Below is a small trained network, with its code and all its weights. Each question gives an input and a class and asks what happens when units are switched off, that is, made to give their printed mean instead of their output.

import numpy as np


def w(rows, s, z=0):
    codes = np.array(rows[::2]) - 128.0
    scale = np.full(codes.shape[1], s)
    scale[-1] = z or s
    return codes * scale


def f(y):
    return np.maximum(y, 0)


def log_softmax(a):
    a = a - a.max(-1, keepdims=True)
    return a - np.log(np.exp(a).sum(-1, keepdims=True))


def net(x, mask):
    res = np.array(x, float).reshape(1, 4) / 4 @ E
    y = f(res @ A[0][:, :-1].T + A[0][:, -1])
    res = res + np.where(mask, y, B[0][:, -1]) @ B[0][:, :-1]
    return log_softmax(res[-1] @ U[:, :-1].T + U[:, -1])


A, B = {}, {}
E = w([
[214,151,83,129,214,254,101],'x0',
[211,96,218,13,120,77,164],'x1',
[58,73,168,101,180,169,79],'x2',
[174,45,158,231,112,193,155],'x3',
],0.0081)
A[0] = w([
[82,86,152,145,146,147,2,122],'N0',
[86,173,164,86,100,43,183,239],'N1',
[63,220,103,105,87,110,102,252],'N2',
[99,166,60,166,159,173,108,200],'N3',
[235,146,51,142,80,216,128,247],'N4',
[167,209,151,123,88,3,140,193],'N5',
[183,76,94,155,126,169,185,231],'N6',
[184,114,40,96,129,224,130,225],'N7',
[152,94,166,88,234,102,103,123],'N8',
[108,136,56,191,128,116,183,146],'N9',
[76,107,53,98,207,119,54,209],'N10',
[150,98,187,43,229,150,137,159],'N11',
],0.0075,0.0033)
B[0] = w([
[206,177,108,114,142,90,79,191],'N0',
[143,97,148,58,41,50,154,255],'N1',
[255,132,137,113,77,91,128,238],'N2',
[159,169,233,228,163,141,18,219],'N3',
[217,213,186,199,150,145,43,236],'N4',
[140,84,66,51,62,12,202,248],'N5',
[156,180,184,166,160,143,84,201],'N6',
[166,214,198,172,154,153,40,225],'N7',
[80,130,164,235,157,138,53,186],'N8',
[125,81,196,173,118,138,106,193],'N9',
[198,226,166,104,166,119,71,218],'N10',
[70,168,218,207,112,213,65,219],'N11',
],0.0065,0.0082)
U = w([
[37,8,172,98,98,55,207,121],'0',
[34,60,94,120,222,196,168,2],'1',
[226,107,21,11,125,3,191,124],'2',
[185,189,223,201,218,191,40,203],'3',
],0.0063,0.0035)

Each question gives the input, the list of numbers given to net, and the class t.
The units are the neurons (one row each of A and B). Each row of codes is followed by its name. A weight is (code - 128) times the scale printed after its matrix; where a second scale follows, it is the last column's (A, B and U).
mask holds one flag per neuron, in row order. A switched-off neuron (its flag False) gives its mean, the last column of its row in B, instead of its output. The means were averaged over made-up inputs and are rounded, as every weight is.
A unit's drop is (log p(t) with every unit on - log p(t) with that unit switched off) / (log p(t) with every unit on - log p(t) with every unit switched off).
The circuit of an input: a set's keep is (log p(t) with only the set's units on - log p(t) with every unit switched off) / (log p(t) with every unit on - log p(t) with every unit switched off). Starting from all 12 units, units are removed one at a time, each time the one whose removal leaves the highest keep (on an exact tie, the one counted first), for as long as the keep stays at least 0.8.
circuit, biggest first: the units of the circuit, biggest drop first
k most important neurons: the k neurons with the biggest drops, biggest first
drop when u is switched off: that unit's drop, to one decimal
input [-5,5,7,-7], class 0: circuit, biggest first : [N4]
input [-5,-7,-3,3], class 0: circuit, biggest first : [N7; N4]
input [-2,-6,-7,-2], class 2: circuit, biggest first : [N11; N5]
input [-5,-6,-2,2], class 0: 4 most important neurons : [N4; N7; N10; N11]
input [-5,0,5,5], class 0: circuit, biggest first : [N4; N7]
input [-8,3,-3,3], class 2: 2 most important neurons : [N5; N11]
input [-6,5,-8,8], class 2: 2 most important neurons : [N5; N11]
input [-2,-2,-4,1], class 2: 2 most important neurons : [N11; N7]
input [-2,6,7,-5], class 0: drop when N7 is switched off : 0.3
input [-5,1,-2,3], class 0: drop when N10 is switched off : 0.1
input [-6,7,8,0], class 0: drop when N4 is switched off : 0.0
